Below is a small trained network, with its code and all its weights. Each question gives an input and a class and asks what happens when units are switched off, that is, made to give their printed mean instead of their output.

import numpy as np


def w(rows, s, z=0):
    codes = np.array(rows[::2]) - 128.0
    scale = np.full(codes.shape[1], s)
    scale[-1] = z or s
    return codes * scale


def f(y):
    return np.maximum(y, 0)


def log_softmax(a):
    a = a - a.max(-1, keepdims=True)
    return a - np.log(np.exp(a).sum(-1, keepdims=True))


def net(x, mask):
    res = np.array(x, float).reshape(1, 8) / 4 @ E
    y = f(res @ A[0][:, :-1].T + A[0][:, -1])
    res = res + np.where(mask, y, B[0][:, -1]) @ B[0][:, :-1]
    return log_softmax(res[-1] @ U[:, :-1].T + U[:, -1])


A, B = {}, {}
E = w([
[247,127,114],'x0',
[122,180,183],'x1',
[154,48,240],'x2',
[196,91,3],'x3',
[23,185,150],'x4',
[145,19,125],'x5',
[251,249,114],'x6',
[99,251,76],'x7',
],0.0048)
A[0] = w([
[155,222,84,95],'neuron 1',
[188,4,150,107],'neuron 2',
[82,191,183,108],'neuron 3',
[95,85,120,206],'neuron 4',
[159,192,72,86],'neuron 5',
[145,165,95,103],'neuron 6',
[147,184,91,106],'neuron 7',
[98,105,113,126],'neuron 8',
[116,163,53,163],'neuron 9',
[151,120,136,84],'neuron 10',
[132,120,170,147],'neuron 11',
[100,162,173,99],'neuron 12',
[119,112,99,84],'neuron 13',
[159,110,91,160],'neuron 14',
[151,188,75,95],'neuron 15',
[111,86,126,154],'neuron 16',
[116,153,108,88],'neuron 17',
[121,129,109,254],'neuron 18',
[92,137,214,87],'neuron 19',
[138,124,114,124],'neuron 20',
[139,123,122,158],'neuron 21',
[152,176,179,107],'neuron 22',
],0.014,0.0059)
B[0] = w([
[165,98,42,202],'neuron 1',
[143,206,249,255],'neuron 2',
[78,49,84,206],'neuron 3',
[115,222,122,210],'neuron 4',
[189,100,84,184],'neuron 5',
[158,119,108,160],'neuron 6',
[161,98,86,175],'neuron 7',
[149,149,145,159],'neuron 8',
[121,179,90,194],'neuron 9',
[134,128,150,137],'neuron 10',
[82,182,164,171],'neuron 11',
[82,88,128,174],'neuron 12',
[149,119,142,138],'neuron 13',
[109,151,136,178],'neuron 14',
[177,108,95,181],'neuron 15',
[118,192,134,182],'neuron 16',
[154,117,134,143],'neuron 17',
[102,236,79,209],'neuron 18',
[67,81,212,198],'neuron 19',
[122,119,135,140],'neuron 20',
[128,149,118,151],'neuron 21',
[135,41,123,171],'neuron 22',
],0.021,0.0089)
U = w([
[254,94,30,48],'0',
[229,127,176,84],'1',
[58,43,74,106],'2',
[156,144,56,131],'3',
[157,139,81,255],'4',
],0.008,0.0052)

Each question gives the input, the list of numbers given to net, and the class t.
The units are the neurons (one row each of A and B). Each row of codes is followed by its name. A weight is (code - 128) times the scale printed after its matrix; where a second scale follows, it is the last column's (A, B and U).
mask holds one flag per neuron, in row order. A switched-off neuron (its flag False) gives its mean, the last column of its row in B, instead of its output. The means were averaged over made-up inputs and are rounded, as every weight is.
A unit's drop is (log p(t) with every unit on - log p(t) with that unit switched off) / (log p(t) with every unit on - log p(t) with every unit switched off).
The circuit of an input: a set's keep is (log p(t) with only the set's units on - log p(t) with every unit switched off) / (log p(t) with every unit on - log p(t) with every unit switched off). Starting from the 12 units with the biggest drops (on a tie, the unit counted first), units are removed one at a time, each time the one whose removal leaves the highest keep (on an exact tie, the one counted first), for as long as the keep stays at least 0.8.
circuit, biggest first: the units of the circuit, biggest drop first
k most important neurons: the k neurons with the biggest drops, biggest first
drop of u: that unit's drop, to one decimal
input [-2,6,-3,4,4,8,-2,-6], class 1: circuit, biggest first -> neuron 2; neuron 3
input [-8,-1,-2,-2,8,1,1,7], class 2: circuit, biggest first -> neuron 3
input [6,-4,7,4,7,-5,0,-5], class 1: circuit, biggest first -> neuron 2; neuron 3
input [-2,5,-5,-5,-2,-8,5,-4], class 0: circuit, biggest first -> neuron 1; neuron 5; neuron 7
input [3,0,-4,-1,4,8,7,-6], class 1: circuit, biggest first -> neuron 3; neuron 1
input [-6,8,6,5,-4,-2,-5,-2], class 1: circuit, biggest first -> neuron 2; neuron 3
input [-6,0,-7,-7,3,7,2,1], class 2: 2 most important neurons -> neuron 3; neuron 2
input [0,1,-3,2,2,8,4,-4], class 1: circuit, biggest first -> neuron 3; neuron 2
input [2,-1,4,7,1,0,2,-1], class 1: 3 most important neurons -> neuron 2; neuron 3; neuron 1
input [2,-6,2,-4,-5,8,3,2], class 1: drop of neuron 2 -> 0.3
input [1,0,-8,-8,-2,-8,5,-8], class 0: drop of neuron 1 -> 0.1
input [-5,-4,3,-4,-3,7,0,-4], class 1: drop of neuron 2 -> 0.2
input [-3,3,5,8,-4,2,-7,-1], class 1: drop of neuron 2 -> 0.5
input [-7,-5,5,6,7,8,4,-6], class 1: most important neuron -> neuron 2
